Moves between units:
w778 w w366
w778 z w634
w778 d w924
w566 w w769
w566 z w999
w566 d w466
w566 g w631
w566 k w906
w566 i w959
w270 d w935
w270 k w752
w270 i w408
w102 w w752
w102 d w470
w102 i w634
w673 z w935
w673 k w602
w673 i w622
w434 z w814
w434 d w104
w434 g w366
w466 w w814
w466 d w566
w466 g w634
w156 z w408
w156 d w622
w156 k w366
w366 w w778
w366 z w226
w366 d w886
w366 g w434
w366 k w156
w366 i w954
w959 w w310
w959 g w470
w959 i w566
w622 w w335
w622 z w452
w622 d w156
w622 g w748
w622 k w886
w622 i w673
w29 d w993
w29 g w408
w29 k w814
w335 w w622
w335 z w340
w335 k w924
w814 w w466
w814 z w434
w814 d w769
w814 g w226
w814 k w29
w814 i w553
w924 w w886
w924 z w631
w924 d w778
w924 g w999
w924 k w335
w924 i w332
w602 w w332
w602 z w751
w602 d w954
w602 g w112
w602 k w673
w602 i w886
w553 d w310
w553 g w752
w553 i w814
w748 z w993
w748 g w622
w748 k w104
w999 w w104
w999 z w566
w999 g w924
w408 w w344
w408 z w156
w408 d w452
w408 g w29
w408 k w226
w408 i w270
w104 w w999
w104 z w769
w104 d w434
w104 g w886
w104 k w748
w104 i w112
w340 w w452
w340 z w335
w340 d w344
w340 g w906
w340 k w631
w340 i w5
w634 w w226
w634 z w778
w634 d w631
w634 g w466
w634 k w344
w634 i w102
w993 w w906
w993 z w748
w993 d w29
w993 g w452
w993 k w769
w993 i w706
w112 z w310
w112 g w602
w112 i w104
w954 z w752
w954 d w602
w954 i w366
w226 w w634
w226 z w366
w226 d w654
w226 g w814
w226 k w408
w226 i w752
w332 w w602
w332 z w470
w332 i w924
w706 g w935
w706 k w310
w706 i w993
w751 w w470
w751 z w602
w751 d w752
w751 g w310
w751 k w935
w751 i w654
w470 w w751
w470 z w332
w470 d w102
w470 g w959
w470 k w5
w470 i w631
w654 w w631
w654 z w886
w654 d w226
w654 g w769
w654 k w452
w654 i w751
w5 w w935
w5 k w470
w5 i w340
w935 w w5
w935 z w673
w935 d w270
w935 g w706
w935 k w751
w935 i w452
w310 w w959
w310 z w112
w310 d w553
w310 g w751
w310 k w706
w310 i w769
w631 w w654
w631 z w924
w631 d w634
w631 g w566
w631 k w340
w631 i w470
w906 w w993
w906 g w340
w906 k w566
w452 w w340
w452 z w622
w452 d w408
w452 g w993
w452 k w654
w452 i w935
w769 w w566
w769 z w104
w769 d w814
w769 g w654
w769 k w993
w769 i w310
w344 w w408
w344 d w340
w344 k w634
w886 w w924
w886 z w654
w886 d w366
w886 g w104
w886 k w622
w886 i w602
w752 w w102
w752 z w954
w752 d w751
w752 g w553
w752 k w270
w752 i w226

The rows follow the links: the fewer symbols apart two units are, the more alike their rows tend to be.

Each row is also shifted at random along 4 hidden directions that mean nothing.

Some units, each with a row of numbers:
w954: -17,21,-16,-84,57,2,-50,42,5,-48,-14,-23,69,-61,-208,-69,163,-155,-81,34,-84,13,12,53,-11,-248,-31,48,89,-39,201,-78,-118,-15,48,-189,16,-103,38,-110,172,22,110,13,34,-117,70,217,-8,-121,-143,-61,-137,250,113,152,57,15,57
w906: 31,-5,-16,59,-79,-13,121,-226,-160,-85,-188,-86,-184,-24,189,71,-24,-30,-222,71,-12,204,-84,17,50,-88,179,-80,160,126,2,31,75,9,16,254,156,-5,-94,111,37,-66,12,-61,-35,117,-130,-249,14,43,184,107,130,37,-73,-108,48,152,71
w466: -101,31,-115,-212,-38,77,37,-218,50,-1,7,-72,-136,84,26,42,69,-56,70,-58,-119,119,-180,-14,-22,225,-140,-132,157,48,-182,135,116,-61,35,148,-62,-71,73,-46,7,-28,17,-148,107,-35,-5,-68,-237,-134,-191,-117,136,-120,-88,-212,69,-106,-91
w706: 109,178,-31,-112,-115,-59,77,-38,26,48,-203,12,128,15,152,-105,57,151,-28,38,-20,-70,94,-87,135,-135,15,54,99,25,142,-11,100,-42,22,2,-26,-92,-24,146,135,39,-119,85,-174,-20,-22,95,-34,81,179,145,50,-12,-37,-109,-58,122,150
w29: 36,164,-168,-202,-53,-71,-100,-5,48,65,-90,76,58,16,-27,-63,-100,28,6,144,66,-56,-45,-51,49,-70,2,44,140,147,89,184,-9,34,19,-58,-29,-240,62,73,84,98,-48,24,12,115,-136,-83,-140,102,130,-170,70,91,-84,58,30,-15,147
w104: 1,-97,-21,-63,-7,-74,30,-18,170,-19,146,176,27,-89,11,103,40,108,-105,-53,-81,-211,-81,99,-64,26,35,31,-8,89,-11,-87,-282,116,-151,-75,51,137,213,122,-62,-59,-65,29,-91,2,102,122,-11,12,-44,-53,-221,78,-38,34,-35,40,19
w340: -58,-71,4,116,-61,38,85,164,-148,-48,38,-93,-99,-26,148,57,-239,54,19,-16,131,78,155,81,-52,62,68,-108,-176,77,-63,-15,53,33,-10,163,0,93,-173,2,-127,-39,-47,-12,-8,146,-144,-129,-19,101,94,85,98,-99,-57,-49,181,54,98
w102: -40,80,70,16,29,82,-31,8,-39,1,115,-40,-12,135,-66,8,-18,-107,193,37,30,138,38,50,9,-68,-243,-176,-5,-24,124,1,320,-83,112,60,-182,-66,-75,-22,23,221,50,-82,13,-69,-58,61,-208,-21,-156,-45,131,10,104,-56,65,0,-157
w814: 41,57,-73,-223,37,-37,-47,-181,148,33,21,70,66,6,28,10,-105,-64,-79,-136,7,34,-119,11,53,154,52,20,-45,31,17,48,-200,-39,-153,-58,60,-220,79,-75,-44,-137,-48,-73,72,72,97,-105,-116,-84,-51,-91,84,-79,-73,-151,148,-172,-15
w310: 78,135,147,-48,-46,-61,74,31,218,14,125,28,217,40,140,-39,-75,172,-62,-103,49,-215,61,29,61,57,-68,15,-141,-44,98,-254,25,64,-27,-94,-19,-58,-29,137,-71,90,-50,6,-81,-142,80,224,-78,47,48,118,86,-153,-75,-58,22,-42,-88
w602: 46,-21,118,122,128,14,-8,-64,20,-61,-27,23,55,-92,8,52,15,8,-137,-103,25,-110,-23,72,85,-106,170,51,-207,-163,61,-184,-160,-4,-95,-100,268,99,-29,-107,-47,-176,6,119,-46,-173,150,120,154,-46,1,110,-113,114,74,31,-24,-113,-123
w634: -100,19,-14,67,63,134,-53,-2,68,-60,130,-35,83,-26,-64,78,-315,-90,12,1,157,4,-142,197,-34,-54,-5,-178,-164,-61,-35,-36,42,82,-70,103,184,-140,66,-126,23,72,48,21,216,-69,-79,-147,-52,152,-93,-156,66,81,-37,-37,117,-152,-19
w366: -10,-71,-92,-69,114,-73,-74,67,57,-14,103,47,-65,-167,-163,47,-20,-57,80,-95,5,-29,-80,106,-109,186,15,42,-127,-71,-70,80,-280,-66,-63,-119,-17,-28,134,-245,-23,-93,-12,49,31,42,76,-53,-15,-95,-143,-91,-151,100,42,99,46,-166,-149
w332: -90,-146,121,83,34,71,-4,-118,-156,31,-70,22,-13,10,-133,-15,254,-56,108,-213,-284,69,-12,-14,61,101,17,-107,41,-98,-37,-74,155,-106,104,46,90,306,-8,-110,5,-60,85,76,-29,-76,184,84,97,-117,-95,77,-21,-152,79,-12,-252,54,-235
w335: -29,-72,-32,168,-66,43,-35,-32,-231,-101,-142,73,27,-111,-184,-47,39,17,25,27,-185,4,-24,-46,-30,-87,55,-77,60,104,-40,78,-15,82,-4,145,115,245,59,16,99,78,-3,107,36,25,-5,-105,144,53,31,3,-101,-152,51,24,-215,100,79
w886: -57,-174,70,110,64,5,46,-44,-50,25,25,35,-66,35,-111,30,245,-74,-114,44,-87,-30,-29,-45,-24,-6,49,168,-4,-81,-110,141,-157,50,-53,-44,7,133,58,4,-112,-75,133,-42,-17,42,77,4,122,-74,-9,-15,-140,165,81,108,-80,-20,-3
w270: 6,169,-16,-84,4,-56,-119,77,20,28,-199,-97,-44,16,-29,-162,-29,-87,186,80,68,112,31,-119,59,90,35,36,73,-1,81,117,52,-204,169,-42,-181,-218,-87,-127,67,38,-57,101,37,-4,-59,-20,-70,-67,21,154,79,100,106,18,80,-46,30
w924: -85,-424,25,200,91,-2,23,42,-52,17,176,-2,-158,-151,-3,187,-72,130,205,-52,30,-159,-141,45,-65,183,68,12,-143,-46,-163,-41,-56,111,36,142,84,261,111,-93,-167,13,-20,75,-63,17,-70,-100,132,144,-62,-115,-137,-23,-79,124,-108,-213,-374
w959: -13,101,187,17,7,124,144,-107,84,-88,-13,-108,-21,128,116,31,0,59,-121,-24,-52,105,75,33,105,-167,-64,-105,71,-57,51,-129,254,41,-10,95,77,67,-39,135,85,-15,-14,-164,-10,-144,13,173,-187,-1,3,53,112,-10,-46,-144,78,130,42

Start, symbols taken left to right, then the unit you end at.
Answer with the unit's name.
54,11,-140,94,-69,-118,-41,140,-83,-1,-27,162,92,-152,-51,-6,-63,98,-26,-46,62,-75,-3,19,26,-5,189,84,-206,30,6,31,-222,100,16,-28,76,51,-1,17,-33,-31,-78,166,-131,113,-41,-60,168,185,106,24,-205,-79,12,121,-120,77,151
k k: w622
162,89,-109,-37,-140,-96,25,1,56,-28,-74,80,76,-62,103,-48,-232,164,-38,-44,55,-76,-39,-65,40,63,165,39,-88,105,-56,11,-140,71,-73,0,-8,-45,3,61,-30,-37,-163,103,-83,144,-1,-134,-86,41,221,79,36,-204,-147,-92,-47,-15,160
g z: w622
-70,-178,165,247,-48,121,8,-75,-63,32,-11,-232,-49,69,32,93,65,-97,-145,53,-37,79,-58,-21,8,7,-97,-40,58,-66,-180,9,163,-54,-97,233,70,28,-101,34,-18,-72,151,-249,164,-4,-7,-189,81,-11,-9,-15,109,-56,7,-125,-1,-1,-89
k d w: w408
-1,-79,75,-63,-25,19,185,-95,153,131,-19,-86,-71,162,189,24,145,-63,-238,-19,17,38,10,-96,15,171,41,59,174,-72,-139,43,-89,-46,-38,-14,-26,-37,-40,156,-136,-109,33,-269,-20,29,55,-42,-8,-131,43,-59,107,37,-71,-117,-44,26,86
k g: w452
5,-54,262,82,22,28,76,148,153,77,7,-119,98,129,12,-69,126,2,-12,108,75,-162,204,-146,130,-72,-142,125,-97,-186,1,-115,152,-42,98,-65,-217,-115,-89,61,-31,162,39,-19,-14,-76,13,202,-72,19,63,4,-1,74,-53,90,-104,-36,-52
w g: w959
-90,-88,46,19,16,18,135,-41,68,-36,155,-59,-85,-28,241,179,-165,30,-103,-101,27,-14,-45,96,-16,150,102,-91,-66,-4,-206,-97,101,48,-70,137,41,85,-25,96,-136,-60,-15,-88,59,-13,-35,-126,-53,32,-4,18,128,-131,-107,-149,39,-74,-82
i i g: w631
-86,34,89,-31,38,81,-74,30,111,151,-3,-98,-46,99,-30,37,73,-183,2,249,203,-18,-18,-52,-3,-77,-123,84,99,-129,-62,141,-38,-50,-20,-32,-209,-317,48,-75,-61,68,71,-128,134,30,-159,-74,-87,-46,-74,-132,-29,223,39,127,100,-241,-41
d g z: w104
14,-61,-188,-61,-58,-89,-155,159,-167,-4,65,115,-15,-41,-161,-117,73,-74,244,160,143,-50,32,-58,-32,-21,24,8,104,98,-2,238,-39,40,161,-97,-187,3,77,-102,37,34,-71,78,-5,165,-136,71,45,-23,-19,-172,-181,87,24,230,-10,54,48
d g: w748
56,3,-3,140,-120,26,-69,80,-27,124,-100,15,156,31,-6,-21,3,80,-9,194,152,-155,145,-221,18,-114,16,120,-27,85,-65,101,-62,-42,-9,110,-56,-111,-77,102,-40,135,-44,70,28,130,-120,-116,72,120,139,40,1,-2,-58,56,-109,123,201
i g: w706
23,160,20,-58,58,13,-113,-50,82,35,-102,73,182,50,-153,-52,-134,-103,41,-157,38,-1,-79,-7,57,77,11,-5,-161,-112,129,-108,-18,-102,-84,-16,139,-203,-36,-151,70,-4,13,111,89,-140,142,-77,-10,-52,-122,132,78,-40,11,-65,110,-177,-111
g g: w752
-42,122,-82,69,-17,42,-22,38,-178,-50,-86,-135,-87,22,-43,26,-48,-80,-25,204,125,196,-68,107,-25,-146,13,-36,94,152,30,132,138,-31,25,146,-49,-113,-81,-107,76,-21,-15,-41,157,45,-280,-192,-34,-39,48,-97,38,192,38,19,211,36,80
w g: w29
70,38,5,103,-74,-39,-51,186,-18,46,-39,21,129,-43,70,-137,-87,191,132,-99,115,-111,206,-84,50,156,64,88,-231,26,48,-119,-23,-117,27,-28,-75,-45,-206,-12,-53,72,-109,181,-69,42,89,-22,84,-35,110,277,60,-177,-30,42,-26,10,54
z i g: w748
40,-34,8,89,16,-82,72,78,-156,-58,-31,14,-103,-95,-53,-165,95,-8,-76,115,14,43,133,-12,136,-182,188,128,21,-15,152,-7,-18,-77,120,-81,-3,95,-99,15,75,-58,2,123,-187,3,-57,110,161,37,177,94,-110,189,83,179,5,144,41
k d d: w602
55,208,-40,-300,78,-3,-10,-89,155,38,25,-11,7,118,106,-48,60,-20,-30,-39,2,-37,-63,10,65,-56,-97,5,167,-95,174,6,99,-75,22,-120,-68,-200,40,1,46,-6,-11,-125,-44,-122,7,133,-239,-50,-89,-24,127,161,-4,8,162,-68,35
g d i: w654
-1,114,-113,-35,-133,-80,34,32,2,-118,-43,133,139,-84,-23,-61,127,127,-168,112,-9,-41,143,15,-95,-222,72,70,130,202,27,24,-171,192,42,-78,-23,128,132,219,96,130,-32,43,-145,100,3,129,12,66,86,-77,-154,-66,10,57,-63,298,302
z k d: w814
-147,-184,-87,93,69,64,-78,-42,-75,-56,-36,-5,-105,-18,-252,9,157,-97,50,104,11,161,-191,104,-119,-152,-36,-143,113,1,-76,101,20,75,26,96,100,14,121,-170,56,53,84,-62,59,11,-56,-47,56,42,-113,-175,-80,188,61,122,47,-90,-203
d d w: w366
